Below are the code and all the weights of a small trained network. Each question names an input and a class and asks about switching units off, where a switched-off unit gives its printed mean instead of its output.

import numpy as np


def w(rows, s, z=0):
    codes = np.array(rows[::2]) - 128.0
    scale = np.full(codes.shape[1], s)
    scale[-1] = z or s
    return codes * scale


def f(y):
    return np.maximum(y, 0)


def log_softmax(a):
    a = a - a.max(-1, keepdims=True)
    return a - np.log(np.exp(a).sum(-1, keepdims=True))


def net(x, mask):
    res = np.array(x, float).reshape(1, 7) / 4 @ E
    y = f(res @ A[0][:, :-1].T + A[0][:, -1])
    res = res + np.where(mask, y, B[0][:, -1]) @ B[0][:, :-1]
    return log_softmax(res[-1] @ U[:, :-1].T + U[:, -1])


A, B = {}, {}
E = w([
[169,42,113],'x0',
[68,66,144],'x1',
[52,247,109],'x2',
[134,140,2],'x3',
[198,80,130],'x4',
[116,81,134],'x5',
[95,114,64],'x6',
],0.0075)
A[0] = w([
[211,91,135,164],'neuron 0',
[69,145,66,223],'neuron 1',
[163,149,109,71],'neuron 2',
[127,163,130,61],'neuron 3',
[123,71,179,48],'neuron 4',
[204,113,88,173],'neuron 5',
[68,165,182,173],'neuron 6',
[100,98,127,95],'neuron 7',
[168,118,125,164],'neuron 8',
[166,100,112,240],'neuron 9',
[129,255,126,232],'neuron 10',
[161,110,186,4],'neuron 11',
],0.017,0.0039)
B[0] = w([
[135,2,133,198],'neuron 0',
[143,173,234,209],'neuron 1',
[82,123,132,142],'neuron 2',
[167,253,134,150],'neuron 3',
[109,121,158,178],'neuron 4',
[90,51,101,181],'neuron 5',
[239,99,100,203],'neuron 6',
[91,194,155,146],'neuron 7',
[71,66,100,159],'neuron 8',
[152,98,19,180],'neuron 9',
[155,216,79,252],'neuron 10',
[159,47,217,164],'neuron 11',
],0.0082,0.014)
U = w([
[208,94,192,3],'0',
[254,195,51,224],'1',
[110,182,82,98],'2',
[192,84,31,120],'3',
],0.0099,0.0035)

Each question gives the input, the list of numbers given to net, and the class t.
The units are the neurons (one row each of A and B). Each row of codes is followed by its name. A weight is (code - 128) times the scale printed after its matrix; where a second scale follows, it is the last column's (A, B and U).
mask holds one flag per neuron, in row order. A switched-off neuron (its flag False) gives its mean, the last column of its row in B, instead of its output. The means were averaged over made-up inputs and are rounded, as every weight is.
A unit's drop is (log p(t) with every unit on - log p(t) with that unit switched off) / (log p(t) with every unit on - log p(t) with every unit switched off).
The circuit of an input: a set's keep is (log p(t) with only the set's units on - log p(t) with every unit switched off) / (log p(t) with every unit on - log p(t) with every unit switched off). Starting from all 12 units, units are removed one at a time, each time the one whose removal leaves the highest keep (on an exact tie, the one counted first), for as long as the keep stays at least 0.8.
units of the circuit, in order: the units of the circuit, biggest drop first
unit that matters most: the unit with the biggest drop
k most important neurons: the k neurons with the biggest drops, biggest first
drop of u: that unit's drop, to one decimal
input [7,-1,6,8,-6,5,8], class 2: units of the circuit, in order => (neuron 6; neuron 1)
input [-2,4,7,-5,-3,-7,4], class 1: unit that matters most => neuron 6
input [2,-2,2,5,3,-2,-6], class 3: 2 most important neurons => (neuron 5; neuron 1)
input [-6,-6,-1,4,4,7,-8], class 3: units of the circuit, in order => (neuron 1; neuron 5; neuron 0)
input [7,5,8,-6,-5,-1,-2], class 1: units of the circuit, in order => (neuron 6; neuron 0)
input [1,0,-1,2,-5,6,-4], class 2: 4 most important neurons => (neuron 6; neuron 0; neuron 11; neuron 10)
input [4,2,4,-4,-3,8,8], class 0: units of the circuit, in order => (neuron 10; neuron 1)
input [0,1,-1,2,-2,1,8], class 2: units of the circuit, in order => (neuron 6; neuron 0)
input [-1,-6,-8,0,-1,8,-2], class 3: 2 most important neurons => (neuron 9; neuron 1)
input [0,-8,-5,-3,6,8,-7], class 3: 4 most important neurons => (neuron 9; neuron 1; neuron 5; neuron 8)
input [-3,-2,-1,-1,8,2,-8], class 3: 4 most important neurons => (neuron 1; neuron 9; neuron 8; neuron 5)
input [6,-1,1,8,-8,3,-3], class 2: drop of neuron 11 => 0.1
input [-7,6,3,-3,0,-3,-8], class 1: drop of neuron 6 => 0.1
input [-6,-3,-2,-2,8,4,7], class 3: drop of neuron 1 => 0.2
input [5,-4,5,-3,5,3,-2], class 3: most important neuron => (neuron 1)
